Each row, then the grade of its hidden value:
[ 362  -98  -35   31 -154  165 -134  -57 -179  -96  238  -30   -2  227
   12 -132  -89 -135   54   30 -134   68  -96   44   91  104  -16 -236
  220 -110  167 -177 -259    1 -129   13  149  340  412   42   24 -177
   43] : E
[  43   49  -87   97  129  -97  -58  261   67   15   -5  287   -3 -127
  229    0   57  131 -272 -211  122 -122   33  -31   99   -6  -58  269
  -59 -180  172  -13  170 -158  154  108  263   43 -222   80    5   -7
 -110] : E
[-230  -96   88 -132   18  -41  -87   54   58   88 -260  502 -103  -76
   73  -89 -138   98 -328 -142  275 -116  161  -58  134   59  -30   44
 -306 -172  101  -39  176  146  106 -238  -29 -256   13 -199  125  351
   62] : C
[ 134  101   93  -39 -137  -58  -58  -28   26  -97 -198   -8 -412   85
 -205  152  157   -7  111   56   77  126  208  -44 -213 -127   37   39
   34  219  180   56    2  159  -12 -168  -33 -119   89 -263  204  119
  194] : M
[ -41 -125  322   28   -9  201 -190  417  247 -128  182  100  420  -17
  232  -66 -153   51 -209    6    0   24  293   61  -48  -26  -33  150
  -17 -351  183 -231  117 -173 -108  147  336   94  -53  371   90 -307
 -109] : M
[-156 -135  371 -189 -242   65 -352  477   81 -111   41  222  -31  210
    5  -11  179 -273 -165   35   34  261  366 -244  -73  -60 -184  -36
  -76 -304   26 -207  -43  103 -194   75  114  109  191  114  151   41
  196] : C
[ 199   52 -225  -38 -266  -50 -170  -46 -322   33 -207  446 -412   26
  -13   28   76  -42 -202 -221  146  116   76 -309    6   93 -118 -173
   94   44   61  -41 -111    5  194 -239  -29 -127  334 -214   47  211
  232] : K
[ 171 -188   59  -38 -105  -74   63   47   25 -252  -69    9 -245  -19
   23  173 -348  206  -89   74   31 -117   80   94  270  -18 -100  -23
  -45    5   34  -45  117   -4 -132 -201  -89   60  157  -27   -6   29
  -98] : X
[  23  230  -99   89 -219  -41 -222  -85 -146   58 -158  261 -331  125
  -75  -90  446 -175  -59 -150   94  257  259 -311 -409  -45   64  -95
   83  171  342   28 -131  225  284 -129  236 -193  130 -201   28  216
  323] : R
[ 207 -159  -96  -21 -325 -238 -408    3 -172  119  166  346  -53  154
  173   14  363 -201 -434  249  200  140   29 -315  125   44  -80   -3
  137  -58  -74  -66  298 -117  148   67 -241   33  384  113  152   30
   24] : L
[ -77  -19  236 -227 -105   44 -164  177   22    1 -194  293 -408  176
 -167   67  183 -163  -41  -19  128  184  296 -130 -140  -37  -75  -22
 -106   -6   83 -102  -44  265 -122 -142  -17 -110  164 -286  259  303
  308] : K
[-151  240  284   95   34  100  -51   45  291 -186 -257 -347   30 -119
 -251 -131 -166  182  375 -123   23  -46   54  164 -237 -244  108  219
  -31 -177  379  153 -211   34   18  -37  248   81 -178 -198  126 -136
  167] : D
[ 236   28  189  -86 -217   49 -104   83   47 -121 -150 -114  -15  139
 -215   71    4 -103  173  100  -29   31  122  -65 -107 -144  127    5
  -83  -36  199   42  -36   86 -191 -126  -53   34   43  -90  458 -173
   44] : R
[-209   16   32  167  -62 -275   86  -92   73 -177 -365   43 -317  -77
   21  -88   15  202  -65   67   87  -49   19  -24   80 -189   48   -9
 -187   58  272  265  -14  131  241 -185  105   16  -57 -202 -378  376
   89] : D
[ 329 -188 -137 -250 -218 -166 -163  180 -257  -20   52  490  -83   66
  136  178   -6 -172 -385  -75  147   76   81 -134  272  175 -213 -188
  -68   37 -243 -152  131  -71  -74 -162 -261 -162  312   37  206   89
 -169] : C
[  64  103    6  -35   17   59   47  -80  -37  -14 -316  247 -125 -118
  -66  -40 -156  142    5 -183  143    7   60  111  -79   17   48  -56
  -67   90  160   52 -136    4  121 -266   49 -239   58 -285   59  157
  103] : K
[  35 -231  110  125   95   45  175   84  186 -184  -67   19   35  -99
  182  -21 -512  385 -162   59   -5 -355   -5  186  391  -27   47  138
 -191 -264  264  -22  197  -54  -86  -98  169  221 -128   89  -83  -55
 -202] : R
[ 271  -98 -163  142 -302 -162 -217  -35 -161 -130  105   71 -151    5
  153   58  -19   84 -242   95   64   27  -18 -189  171    0 -122  -25
  253  -51   42  -37  119 -215  156  -16  -44  165  344  146 -115 -111
   -9] : K
[ 455  -88  193 -123  -79  122 -137  419    8 -176  273 -148  392  191
   17   33   -9 -261  126   80 -195   88  -76  136  110  -27  -33  -29
   55 -240   -6 -135 -185 -224 -398  234   97  400   81  265  336 -489
 -223] : X
[ 175 -247  226 -186   54   91  195  304   98 -208 -131  269   43  -67
  125  208 -429  179 -181   17   27  -69  226  258  235   52  -68  -59
 -242   17  -44 -134  105  -78 -275 -222  -18 -139  -13   46   95   11
 -232] : M
[ 100  -59   30  -47 -179  -13 -145  172  -58  -29 -114  374 -315   29
   68  155   76   35 -275  -27  141  103  298 -216  -35    8 -103   36
   29   12   74 -116  151  -13   49 -126   22 -130  150  -36  112  117
  143] : M
[ 455  170 -187  154 -143  -20  -90 -273 -187 -119  126 -192  228  -44
  -15 -120  -24  -19  183  -30  -30  162 -205  229 -128   37   56 -213
  343  226  109   78 -312 -244  175  -34   49   22  315   -2 -108 -290
  -93] : L
[   2  105  413   17  -26  209  -86  334  277 -133 -167 -186  -36   82
 -195   18   59   20  256   57  -61   65  221   -2 -242 -246  103  260
  -31 -227  347   14 -104   12 -200  103  273  219 -192  -60  317 -212
  213] : R
[  57  -69  188 -233 -177  188 -313   62  -58   61   60  265  179  167
  -71 -146  -12 -264  -77  -53  103  168  169  -32 -100  119  -24 -189
  -31 -158   38 -213 -121  119 -121 -111  -41 -119  350  -64  366  -21
  117] : L
[ 356 -139 -157 -142 -294  -43 -247  -41 -267   20   61  305  -36   63
   34   43 -131  -92 -243  -46  138    4  -39 -158  243  166 -125 -162
   77  -92 -109 -131   63 -103  -13 -165 -265  -34  432  -16  283  -69
  -42] : L
[-439   33  479   68  174   47  -35  416  498 -239 -140 -165  -62 -106
  -13  -39 -117  244   74  -42   51  -63  286  145  -94 -261  -55  396
 -167 -331  321   10   56   66  -75  127  399  168 -346    4  -87   34
  116] : K
[  47  197 -110  320  112  103  140 -381   71  -93 -224 -103  -75 -268
   -1 -181 -374  479  130 -175   85 -174  -73  276 -116  -35  167   74
  152   86  450  129 -126  -86  343 -218  299  -79  -10 -217 -243  -19
   82] : E
[ 279   72 -299  222 -121 -314 -117 -414 -155   57   48   47 -126   36
  102  -87  308    3 -147  192  129   19 -185  -14  -18  -28  144  -27
  187  276  191  173  136  -38  363  -48  -73  -23  222  -91 -111   96
  -43] : X
[-200   48 -105  206  231 -186  140   56   85   42 -209  293 -324  -23
  174 -170  173  159 -214 -149   78 -213  -35  -42  152  -73   80  188
 -279 -113  429  156   80  208  243   13  402  146 -347 -184 -279  416
   33] : R
[ 381  206  -70   -5 -328   20 -316  -88 -225  -85  119 -142  232  164
 -154 -149  230 -361  226  -76  -74  305  -52  -66 -298  -11   49 -283
  247   78  124    7 -401  -46   40  -11   55   36  361    9  201 -293
   55] : D
[-135   20  -67   61   36 -102   10   81  -35   87 -280  490 -441   34
   97  -63  213   55 -284 -144  143  -47  151 -219   34  -18   17   69
 -214  -43  304   47   77  215  204 -118  238  -50 -117 -232  -93  447
  190] : R
[ -76  -49  243   46  274  -28  168  317  238 -104  -83   88   97   15
  151  -95   66   50  -34   63  -49  -48    6  271   95 -120   76  132
 -259 -110  237   73  -47    5  -92  138  340  207 -313    7 -164  115
 -123] : E
[ -13   89 -262  137   48 -348  -42 -143 -115  187 -217  389 -321   41
  118 -158  443  -38 -266  -19  182  -95 -175 -191  108  -54  120   96
 -167   32  266  234  121  131  362  -22   75   26  -98 -260  -86  434
   69] : X
[  56  113 -282  308    7  -53   35 -388 -129   84 -141  238 -134  -61
  146 -268   38  184 -165 -111   98  -95  -74  -19  -53   46  191  -78
   39  106  452  115  -41   80  441 -176  291  -69   56 -168 -282  213
   80] : R
[ 334  -78 -156  121   73   33   22   71 -149  -73  241  135  197   49
  265 -163  -70  -26 -125  -76 -106  -17 -212  188  226  132  -32 -149
  114  -96  128  -93 -200 -192   17  124  293  313  141  164 -243 -132
 -199] : X
[  -1 -267  312   76    3  -72   67  326  280 -305  -40  -89  -85  -87
  168  176 -300  343 -154  290   13 -125  105  155  325 -170 -107  246
  -40 -204   53  -10  252 -233 -159   70   44  301  -53  181 -170  -85
 -117] : K
[ -72  159  114  -27 -117  178  -75 -138   47  -72 -364  118 -207 -126
 -205  -33 -275  203   99 -240  169   22  272   -3 -281  -32   50  -20
   -7   34  277  -16 -118  127  127 -378   84 -346  126 -312  193   94
  274] : X
[ -35   87  175  199  139   11  -40   19  261 -145   96 -324  499  -89
   70 -297 -119  100  168   31  -45  -90 -164  346  -21 -134  148  131
  -17 -215  319  121 -136 -130   60  171  315  246 -161  121 -115 -268
 -178] : C
[   2    0  279   44  139  119  -12   30  261  -46  -54 -113  397 -105
    9 -177 -218  162  100  102   66  -90  -74  356   11  -84  149  159
  -68 -184  202   64  -25 -158  -32   48  101   75  -90  -19  115 -193
  -89] : L
[ 364  -63 -386  169   98 -179  169  -76 -248  -22   15  307 -249  -46
  272  -16  -42  161 -254 -104   14 -146 -277   87  386  127  -55  -71
   57   82  107   51  -26 -160  185  -25  143  204   75  -52 -339  156
 -167] : E
[-279  273    8  224  114 -101   13  -72  112    1 -353   75 -443  -50
  -82 -192  269  143   86 -168  105    5   50  -61 -232 -189  102  176
  -64    8  483  223 -152  214  334  -39  395   34 -204 -365 -242  381
  339] : X
[ -83 -258   51  -49   29 -132  -54  -40   45  -33   88  224 -298   90
  123  -33  -89   77 -281  122  147  -96   29   86  329   83 -125   -2
  -89  -76   45 -104  201  181  -21  -66  -55  105  215 -110 -141  330
    2] : L
[-112 -249  372 -175  117   15  -75  295  243   40   -6  330  106   93
  149    1   46  -34 -288  243  144   -6  190  136  122  -26   17  149
 -252 -169   30 -123  273   38 -180   46  -15  -11  -35   26  198  152
  -58] : K
[ 261  196 -226  164 -114   22   39 -223 -227 -178 -145  -84 -306  -42
 -118  -99 -147  116  225 -261  -55   50 -143   55  -45   11  -28 -210
  226  120  255   86 -441  -16  176 -181  214  119  243 -244 -245   19
  160] : K
[-298  -28   45  122    7 -262  -70  338  113 -140 -138  196 -201  -56
  189  -93  119   85 -259 -128   73  -72   65 -178  210 -135 -148  163
 -220 -296  200  102   55   41  159  100  301  227 -209   42 -338  267
   21] : C
[-111 -123  407 -235   -9  206 -242  291  187    4   83  195  410  111
   14 -160  -67 -203  -86    9   79  108  226  126  -70   39   -4  -29
 -186 -290   58 -207  -32   73 -223   19   80  -61   92   72  333  -80
  -13] : L
[-168   56  207   12 -251 -244 -299  133  145  -35 -221  147 -148   -1
  -15   71  381  -40 -195  194  230  197  312 -268 -243 -233   12  185
  -45   30  114  122  254    8  195  -35  -78 -199   17  -32  119  144
  179] : D
[-174 -156  384  -75  184  -92  115  411  384 -164 -130   58    0   10
   85   94  -49  109 -116  145   38 -143  215  173  148 -182   35  274
 -403 -159  173   31  264  116 -226   34  140   73 -374   32  106  119
 -166] : M

[ 477   61 -431  164  284  -96  372  104  -96  -84 -452  -95 -250 -169
  103 -231  283 -184  130 -249  330  105  -12   43 -177 -315  367 -368
  127 -334 -132  136  -30  139   77  454   10  356  313   77 -109  -16
 -364] : (41)
[ -79   -5  111 -199   15   77  214  -72 -104 -163 -202  130 -362  117
 -136  -46  229   50 -104 -638  324  -82   45 -117  124 -174  187 -189
 -209 -512   65 -225  459 -147  124   76 -172  219  159   51 -170  270
 -327] : (41)
[ 147   23   59  -94  304 -205  257  -66 -242 -262   97   16  -89  224
  -76  -73  -32  178  243 -105  140 -137  139  -60  215 -302  204 -288
  119 -515    5 -239  -16   35   54  335 -112 -130  139  -53 -244  169
 -701] : (51)
[-202  346   75  -83  166  -21  208   67 -165 -136  -69   82 -500   50
  -16  -43  156  109   76 -388  220  137  207  -60 -131 -138  118  -87
 -155 -231 -145  -70  118   49   31  120  -61   36  271   54 -224  -19
 -422] : (62)
[-299  158  259  142  215  197  214  190 -196   72   64  -79 -116   51
  105 -116 -126 -199 -419  340    5  204  158  -22  -94  -76 -314 -201
   56  292  184  192 -457  474  234  128  -17 -180  115  -79   73   -6
  -36] : (59)
[ 402 -111 -178 -100   30   29   34 -163  161   43   -6  -97  -58  231
 -171   77 -104   78    9   44   75  -79 -228  -18  142   -5  193   16
  123 -204 -177    6  219 -405 -319   57 -209   89  171 -246   10   57
 -376] : (51)
[-677  447  410  -52  -30  -23  -73  -64   18 -116  213  190 -352   64
  102  123  -12  159 -155 -116  -18  -49   79   70 -179   32 -193  267
  -62   15  -59  -36  -55  175   84 -150  -93 -398 -149  103 -165   21
  -64] : (46)
[-442  399  188   92  119  -59  123  -60   46 -195 -108  178 -302 -182
  247   70  156   -3  -88 -313  117 -205  -48  277 -318  -43   20  164
   52 -121  -42  125  -80  373  260   50   -5 -292 -184  332 -215  -25
    6] : (59)
[ -94  228  433 -255 -263  412   -2  217  -57   62 -165 -246 -449  247
   10  287   14 -233 -478   91  207  419   21  -79   90  212 -148 -158
 -295  208 -392   68  212 -180  -36 -151 -150  209  322 -314  157 -192
  -25] : (46)
[-197  136  245  156  212  354  151  181   -7  180  -14 -124  -42  -19
   79  -72 -230 -413 -529  288 -100   80  -53   99 -282  -74 -335 -141
   12  451  260  355 -408  393  221  -42  161   17  138  -66  138 -161
  353] : (55)
[ 140  -63  132 -155  -33  204 -306 -120  146  287  245   73  264  283
 -222  154 -363  -84 -406  461 -512 -100 -188 -125  205  -65 -338  -83
  226  143  238 -153  -31 -290 -271 -276   24  156  -53 -425  248  237
  249] : (51)
[  17   87  -66   17  -33 -195 -119 -135  188  -71   69   66   19  124
  -87 -162 -125   35   56   79  -40 -219  -36  -92  -29 -261   38  -50
  195 -220    8  -73  -74  -92 -118  159   96  -98    2 -177  -77  109
 -208] : (46)
[ -94  164 -132  220 -102   31  176   71   13   -5 -100  -96 -497    0
  115   34  393  203  -67   64  227  343   48   74 -100  177  160    7
   79  -32 -388  260 -124  214   10  229 -486 -193  -13  -26   56   30
 -547] : (68)
[-766  345  442   14 -297 -162  -83 -131  115 -297   88  154 -311   42
  228   90  113  177 -170  -68  224 -167   67   90  -26   78 -112  261
   36 -172 -199  -38  -71  296  223   75 -205 -690 -368  151 -196  123
 -236] : (43)
[ 398   45 -555  282   99 -192   56   90    1  194   65 -189 -135   94
  -39 -300    7  108  127  577    3  449  118 -237  -44 -172   70 -163
  348   76 -256  150 -428   -3 -363  393 -195   22  293 -374  101   40
 -618] : (43)
[-704  335  615   10 -149   20 -225  -72  205 -133  430  137 -229  232
  -32  116  -74  181 -133   78 -244 -235  -15  148 -237   11 -190  159
  -75   24   55   69 -179  194  173 -221  -74 -468 -348  -65  -11  -34
   14] : (54)
[  62 -125 -162  -95 -311   -7 -139 -330  431  -47 -121  177 -164  130
 -261   28  181  208  -19 -457   76 -381 -271  -16   74  -17  286  118
   38 -488  -61  -85  518 -433 -188  -24 -212   76 -144  -92  -30  299
 -230] : (68)
[ 106   50  331 -418 -241  363   98   63   20 -100 -565  -68 -333   86
    0  234   74 -453 -459 -519  452  -17 -140  -51  185  -22   59 -271
 -347 -295 -188 -158  676 -331   96  -82   82  496  296  -41  -62  -25
  148] : (43)
[  82 -129  104   -6  348  101  259  -70  -74  -17  163  -36    0  200
 -151  -94 -223  -31  -82  -38   14 -185  -77   17   27 -220   10 -135
   30 -159  292   19  -63   39   69   70  -72  -29  140  -47  -98   89
 -253] : (68)
[-438  271  269 -117 -231   36 -289 -201  319  -58  198  236 -206  170
 -221  110  -14  216  -52 -290 -270 -339  -55   22 -135  -45  -30  151
  -40 -149   18  -84  178 -161  -56 -221   46 -131 -167 -121  -51  100
   25] : (55)
[-200  416 -104  324  -80  -63  -33   75  258  -22 -169   -7 -407 -227
  238  -63  326  -71  -27  -44   35   86 -121  257 -588  -38  117   93
   84   92 -261  409 -257  314  120   84  -25  -38 -123  111   32 -202
   85] : (49)
[  86  -79 -208   66 -110  110  260  -37  180  -72 -427  -25 -406  -47
  -51 -160  340  -74 -131 -503  489  -33 -121   11 -109  -44  329  -95
 -120 -342 -114  182  339  -62   76  234 -208  189  149   67  -53   86
 -306] : (68)
[-300  211  118 -167  -88  304  -94  -86  188  148 -231  317 -230  -79
  -97  128   62 -146 -465 -452 -109 -164 -111    0 -124    3 -167   67
 -105  -32  194  -69  372 -108  -10 -287  108  264  -22   69    5  181
  389] : (59)
[-214  328 -319  113 -175 -197 -159 -179  302    6  -87  294 -318 -112
   -5  -10  275  316   86 -181  -51  -76    4   10 -177   28  130  235
  236 -208 -244   10   72  -22 -231  104 -138 -194 -178   32  -84  186
 -307] : (62)
[ 263  -57    8  -85  122   72  293   77 -128  -91 -255 -154  -99  110
   15  -51 -103 -242 -138   32  336   36   49  -88  215 -177   69 -350
   47 -237  -86  -43   27   41   45  334   14   62  296  -93 -120   11
 -401] : (43)
[ 426 -230  -38 -126  101   13   68 -123  -23  -38   -2    2  190  258
 -205   47 -124   17  -31  120 -114 -239  -65  -80  398 -217  102 -394
  264 -412  109 -228   71 -148  -72  213  -66   89   30 -258   11  293
 -396] : (41)
[  87  200 -409  -69 -170  -94 -257 -336  511   38 -198  395 -146  -91
 -240  106  169  246  162 -518 -241 -465 -206   68 -131  -59  277  180
  225 -417 -112 -101  436 -369 -353  -46  100  135 -147    3 -110  203
  -94] : (59)
[-402  301  262 -194 -246  -39 -426 -326  416  -14  238  281 -118  139
 -103  232 -145  171 -116 -207 -265 -397 -274   82 -151   21 -111  453
   13  -98  -30 -136  291 -366 -226 -419   14 -157 -271  -53  -82   95
  253] : (46)
[ 184 -121 -191  -36 -212   46 -126 -207  345   91  -50  146 -182  150
 -206   92  192  198  -73 -123  -34 -140 -255    0   73   60  202   45
   91 -356  -85  -28  367 -356 -256  -53 -338  115 -177 -151   98  264
 -272] : (54)
[ 686 -356 -298 -169  286  255  240  -32  -42  217 -332  -39  129  105
 -228 -146 -181 -383 -328 -121  131  -45 -212 -195  219 -293   52 -381
   44 -232  320 -116  334 -374 -176   78   66  679  426 -196   63  232
   10] : (51)
[ -77   68  434   69  521  238  328  268 -313   16  148  -61   60  131
   40  -80 -310 -351 -312  390 -160    1  148   74  -63 -290 -300 -523
   40  116  444  102 -523  582  378  139  190  -57  102  -39   14  -84
  -19] : (54)
[-144  -21 -355   24  -94 -107 -150 -369  362  141  -24  398  -65  -57
 -123 -100   51  216 -163 -262  -32 -285 -216  -87  -29  -43   -5  384
  222 -267  178 -119  297 -264 -304  -88 -189  -78 -226   75  -83  452
  -56] : (46)
[ 248    5  463 -140 -121  301   15  225 -123  -26  -80 -385   -3  316
   32  209 -137 -368 -396  494   -4  195  -37   -2  237  -25 -128 -531
    0  121 -203   65 -162   31  151   83   -7  169  195 -448  257 -141
  -17] : (41)
[ 108   57  -55  -11  -21  269  100   76  -50  230 -216  -53 -200   -6
  148  214   55 -161 -500  291   96  355  -98   -1  132  207 -180  -15
  127  173 -179   90   16   23 -134  -20 -306   77   63  -82  150  105
  -56] : (46)
[-108  135 -263  130  -49   58 -129 -197  443  156 -187  338 -169 -217
  -38  -18  181  -26 -186 -359 -158 -302 -305  164 -377  -61   54  221
  123 -137  164  140  196  -41  -87 -162   20  155 -256  178    2  168
  295] : (49)
[   5   87  157  -73   -7  -18  -26 -127  102 -100  102  -50 -137  192
  -35   90  -44   67  -26  -45   39 -133 -173   77  -24  -55   90   63
   24 -162 -118    7   88 -168  -49  -35 -149  -61    5 -117  -40   12
 -167] : (59)
[ 133  123  -39  -45   72  132  343   51  -24 -152 -434  -99 -470  -58
   77   39  288 -137  -61 -521  480   52  -89  128 -127  -28  325 -127
 -168 -287 -263  146  311  -14  124  183 -134  227  273  134 -139 -103
 -280] : (41)
[-100  -44  242  -37  -26   42   18  -98   59  -86  137  -16 -122  222
  -85  -20  -13   31 -142  -71   48 -139 -123    8   15 -131   23  -55
  -40 -211   98  -26   63  -61   95  -30 -188  -41  -58 -104   -6  144
 -139] : (68)
[  98  148  -65  208  443  198  317  301 -288  229   88 -204 -101   77
   17 -172 -219 -180 -237  591  -95  440  241  -94 -100 -113 -246 -336
  169  415   82  271 -621  416   -6  260   15  -20  404 -239  114 -136
 -290] : (51)
[-104  308 -102  -49  -55  -19 -116 -177  255   48  -70  168 -306  -75
   67  202   59   81  -57 -234   -4  -76 -227  136 -213   69   47  369
   65  -81 -232   26  235 -204 -242 -185 -104  -13  -69  111 -131   -1
   19] : (43)
[-122  144   40  323  574 -129  269   49 -173  -17  338  -40   -9   -2
  119 -275 -192  -35   43  269 -129  -25   14  140 -369 -357 -108  -55
  201   99  335  222 -652  505  214  161    6 -241   20  102 -118  -48
 -137] : (68)
[ -78   71  385 -295 -313  107  -67  -24   90 -182  -54 -118 -242  356
 -150  122  -65  -30 -148 -104  235  -63   20 -135  240  -13   59 -177
 -177 -252 -273 -143  314 -296  -34   46  -53  -17  174 -315  -34  -12
 -318] : (46)
[ 334  -43 -537  437  311 -139  350  133  -24   88   77 -218 -238   76
  -95 -428  105  170  258  370  125  318  153  -84 -205 -191  257 -253
  258  -21 -112  375 -521  269 -125  554 -254 -108  296 -217   36  -53
 -852] : (49)
[ 249 -137 -102 -105 -153   76  -66 -186  238   42   82  -40 -169  308
 -312   77   30  221   26 -105  -19  -95 -184  -70  143    8  225  -11
   21 -284 -148  -36  314 -452 -281  -26 -293  119   79 -307   58  150
 -412] : (68)
[-143  247   60  -91  -34   98 -280 -133  231  193   54  242   -4   -3
  -28  167 -163  -80 -306   60 -357 -151 -186   29 -121  -46 -255  167
  151   93  109  -78   61 -143 -197 -302  120   89 -134  -71   43  118
  372] : (46)
[ -25  -81 -188   47 -198  -82 -236 -234  391   45 -146  355   51  -43
 -176 -218  153  -31 -166 -294 -165 -427 -192  -83  -88 -317   53 -106
  167 -426  344 -143  219 -129   -6    0   96  228 -288  -34   43  434
  187] : (49)
[ 271 -190  194    1  119  191   89  119 -134  117  134 -311  150  330
  -77 -111 -300 -275 -374  589  -31  180  -50 -152  185 -174 -203 -380
   95  170  144   72 -301   -3   21  107  -75  124  249 -446  235   42
  -80] : (59)
[  60  -49   69 -177 -256   32 -313 -284  322   42  101  141  -85  217
 -218  130   53  115 -127 -257 -175 -257 -349  -23   25  -91   81  127
  -14 -310   37 -184  438 -531 -196 -319 -181  268 -164 -191   73  277
  133] : (68)
[ 119   95 -115  -13  233  -61  273    1 -136  -71   52 -114 -415  179
  -85 -134   81  171  155 -204  313  214   43  -85  -83 -124  238   -9
 -108 -207 -178   37   99 -165 -130  155 -286   76  375  -88 -145  -21
 -600] : (51)
